Here is a tiny trained network, its code and every weight. The questions are about switching its units off for an input and a target symbol, where a switched-off unit gives its printed mean instead of its output.

import numpy as np


def w(rows, s, z=0):
    codes = np.array(rows[::2]) - 128.0
    scale = np.full(codes.shape[1], s)
    scale[-1] = z or s
    return codes * scale


def norm(h):
    return h / np.sqrt((h * h).mean(-1, keepdims=True) + 1e-5)


def softmax(a):
    e = np.exp(a - a.max(-1, keepdims=True))
    return e / e.sum(-1, keepdims=True)


def log_softmax(a):
    a = a - a.max(-1, keepdims=True)
    return a - np.log(np.exp(a).sum(-1, keepdims=True))


def net(x, mask):
    ids = ['ΛΦΩαβδεζηθμξπσ'.index(c) for c in x.split()]
    T = len(ids)
    res = E[ids] + P[:T]
    u = 0
    for l in range(2):
        r = norm(res)
        for j in range(3):
            rows = slice(2 * j, 2 * j + 2)
            q, k, v = (r @ M[l][rows].T for M in (Q, K, V))
            z = softmax(np.where(np.tri(T) > 0, q @ k.T / 2**0.5, -1e9)) @ v
            o = O[l][rows]
            res = res + np.where(mask[u + j], z, o[:, -1]) @ o[:, :-1]
        u += 3
    return log_softmax(norm(res)[-1] @ U[:, :-1].T + U[:, -1])


Q, K, V, O = {}, {}, {}, {}
E = w([
[19,65,126],'Λ',
[111,121,104],'Φ',
[206,112,130],'Ω',
[63,151,215],'α',
[165,5,7],'β',
[89,59,144],'δ',
[184,180,86],'ε',
[57,248,127],'ζ',
[206,200,178],'η',
[130,57,129],'θ',
[191,112,118],'μ',
[124,122,112],'ξ',
[75,123,28],'π',
[203,126,210],'σ',
],0.02)
P = w([
[64,251,209],'0',
[198,140,162],'1',
[176,143,161],'2',
[123,150,147],'3',
[104,155,157],'4',
[90,160,154],'5',
[88,157,160],'6',
[77,161,157],'7',
[81,158,159],'8',
[90,160,164],'9',
[83,160,170],'10',
],0.0032)
Q[0] = w([
[162,28,219],'L0H1',
[244,127,249],'L0H1',
[117,121,154],'L0H2',
[171,110,80],'L0H2',
[155,21,110],'L0H3',
[112,125,194],'L0H3',
],0.011)
K[0] = w([
[248,146,104],'L0H1',
[165,174,150],'L0H1',
[136,130,120],'L0H2',
[140,80,173],'L0H2',
[152,167,166],'L0H3',
[174,137,82],'L0H3',
],0.015)
V[0] = w([
[189,174,129],'L0H1',
[78,171,119],'L0H1',
[51,248,139],'L0H2',
[170,214,66],'L0H2',
[49,185,130],'L0H3',
[60,2,80],'L0H3',
],0.0063)
O[0] = w([
[41,184,120,226],'L0H1',
[220,110,91,88],'L0H1',
[154,89,132,49],'L0H2',
[113,115,175,191],'L0H2',
[146,169,226,66],'L0H3',
[253,195,128,3],'L0H3',
],0.0053,0.0024)
Q[1] = w([
[84,121,156],'L1H1',
[203,168,81],'L1H1',
[161,107,120],'L1H2',
[127,116,90],'L1H2',
[71,134,248],'L1H3',
[79,91,174],'L1H3',
],0.013)
K[1] = w([
[195,162,119],'L1H1',
[176,201,158],'L1H1',
[155,83,145],'L1H2',
[132,134,254],'L1H2',
[113,208,29],'L1H3',
[109,209,136],'L1H3',
],0.0066)
V[1] = w([
[167,204,107],'L1H1',
[249,81,171],'L1H1',
[137,187,55],'L1H2',
[113,204,104],'L1H2',
[171,113,159],'L1H3',
[113,87,143],'L1H3',
],0.012)
O[1] = w([
[125,162,81,254],'L1H1',
[52,155,157,202],'L1H1',
[163,110,97,220],'L1H2',
[155,246,196,151],'L1H2',
[182,198,140,180],'L1H3',
[138,121,253,158],'L1H3',
],0.0061,0.00083)
U = w([
[148,113,152,58],'Λ',
[63,218,141,96],'Φ',
[105,54,174,149],'Ω',
[160,98,253,131],'α',
[106,120,21,86],'β',
[152,190,211,136],'δ',
[191,34,66,141],'ε',
[138,107,151,254],'ζ',
[122,52,160,184],'η',
[162,176,54,187],'θ',
[226,22,73,114],'μ',
[55,150,246,99],'ξ',
[143,123,120,73],'π',
[116,42,149,224],'σ',
],0.014,0.0054)

Each question gives the input, a string of symbols that net reads in full, and the target symbol t.
The units are the heads (2 rows each of Q, K, V and O). Each row of codes is followed by its name. A weight is (code - 128) times the scale printed after its matrix; where a second scale follows, it is the last column's (O and U).
mask holds one flag per head, layer by layer. A switched-off head (its flag False) gives its mean, the last column of its rows in O, instead of its output. The means were averaged over made-up inputs and are rounded, as every weight is.
A unit's drop is (log p(t) with every unit on - log p(t) with that unit switched off) / (log p(t) with every unit on - log p(t) with every unit switched off).
The circuit of an input: a set's keep is (log p(t) with only the set's units on - log p(t) with every unit switched off) / (log p(t) with every unit on - log p(t) with every unit switched off). Starting from all 6 units, units are removed one at a time, each time the one whose removal leaves the highest keep (on an exact tie, the one counted first), for as long as the keep stays at least 0.8.
circuit, biggest first: the units of the circuit, biggest drop first
unit that matters most: the unit with the biggest drop
which heads matter: for each layer, one digit per head in row order, 1 if its drop is at least 0.15 and else 0, layers parted by /
drop when u is switched off: that unit's drop, to one decimal
input Φ α ξ Ω μ, target Φ: circuit, biggest first : L0H1; L1H1; L0H3
input ε ε Ω Φ, target ε: which heads matter : 101 / 000
input ξ ε ε α μ θ ξ, target ξ: which heads matter : 101 / 101
input δ μ ζ δ Λ η β α ε μ μ, target δ: unit that matters most : L1H3
input ξ α θ η μ Λ ε η μ η μ, target ξ: circuit, biggest first : L1H1; L0H1; L0H3
input α σ Ω, target α: circuit, biggest first : L1H1; L0H1
input θ ζ μ ε η θ ζ Ω, target θ: which heads matter : 111 / 100
input ε ξ μ Φ, target ε: which heads matter : 100 / 000
input μ η Φ, target μ: circuit, biggest first : L0H1; L0H3; L1H1
input Φ α ε μ μ β Φ θ μ, target Φ: which heads matter : 111 / 100
input θ Λ η μ ζ Φ, target θ: circuit, biggest first : L0H3; L1H1; L0H1
input δ β Ω, target δ: which heads matter : 111 / 101
input β μ θ μ δ η ε μ μ, target β: circuit, biggest first : L1H1; L0H3; L0H1
input μ δ ε α π β ε ε μ Φ, target μ: which heads matter : 101 / 100
input θ μ ξ, target θ: circuit, biggest first : L0H3
input μ β μ β Λ ξ, target μ: which heads matter : 101 / 000
input θ θ η α Ω ε μ μ ζ μ, target θ: which heads matter : 111 / 100
input δ ξ α μ, target δ: which heads matter : 101 / 101
input α η μ η α θ Λ θ μ, target α: drop when L0H2 is switched off : 0.2
input ξ σ μ, target ξ: drop when L1H1 is switched off : 1.0
input θ ε Λ ε η Φ, target θ: drop when L0H1 is switched off : 0.1
input θ Ω θ μ η Ω, target θ: unit that matters most : L0H2
